Questions about the table below. Counting starts at 1.
1) Which number is the entry in row 1 and column 2?
2) Which number is the entry in row 2 and column 1?
3) Which number is the entry at row 1, column 1?
4) Which number is the entry in the top-right corner?
5) Which number is the entry at row 1, column 3?
6) Which number is the bottom-right entry?
7) Which number is the entry directly below -1.2?
[[-2.4  1.8  1.8  2.4]
 [ 0.3 -1.8 -1.0  0.2]
 [-1.6  0.0  0.2  2.2]
 [-0.4 -2.3 -1.5 -0.9]
 [-1.5  2.3  2.4  1.3]
 [ 0.1 -1.4 -1.8  0.7]
 [-0.2  1.9 -1.9  1.1]
 [ 2.1  0.8  2.1  0.1]
 [-1.1  1.3  0.8  0.3]
 [-0.6 -1.2 -2.1 -0.1]
 [ 0.2 -1.8  0.3 -1.7]
 [-2.1  0.8 -1.7  0.4]
 [-1.4 -0.1  0.8  1.8]]
1) 1.8
2) 0.3
3) -2.4
4) 2.4
5) 1.8
6) 1.8
7) -1.8

grid = ((237, 520, 266, 519, 263, 295, 518, 292, 517, 519, 518, 265, 294), (-186, -747, -252, -745, -246, -271, -743, -264, -742, -745, -743, -251, -269), (-305, -635, -342, -634, -338, -364, -632, -360, -632, -634, -633, -341, -363), (413, -311, 401, -308, 402, 449, -308, 450, -307, -309, -308, 401, 450), (-601, 553, -556, 550, -560, -610, 549, -615, 547, 550, 550, -556, -611))
Find the entry just left of the largest entry.
Answer: -601
Find the centre entry.
Answer: -632
The entry just right of 263: 295
Find the entry just right of 547.
Answer: 550
The entry just right of the smallest entry: -252
Find the entry just left of -246.
Answer: -745
Find the entry just left of -252.
Answer: -747
Find the entry just right of the centre entry.
Answer: -360
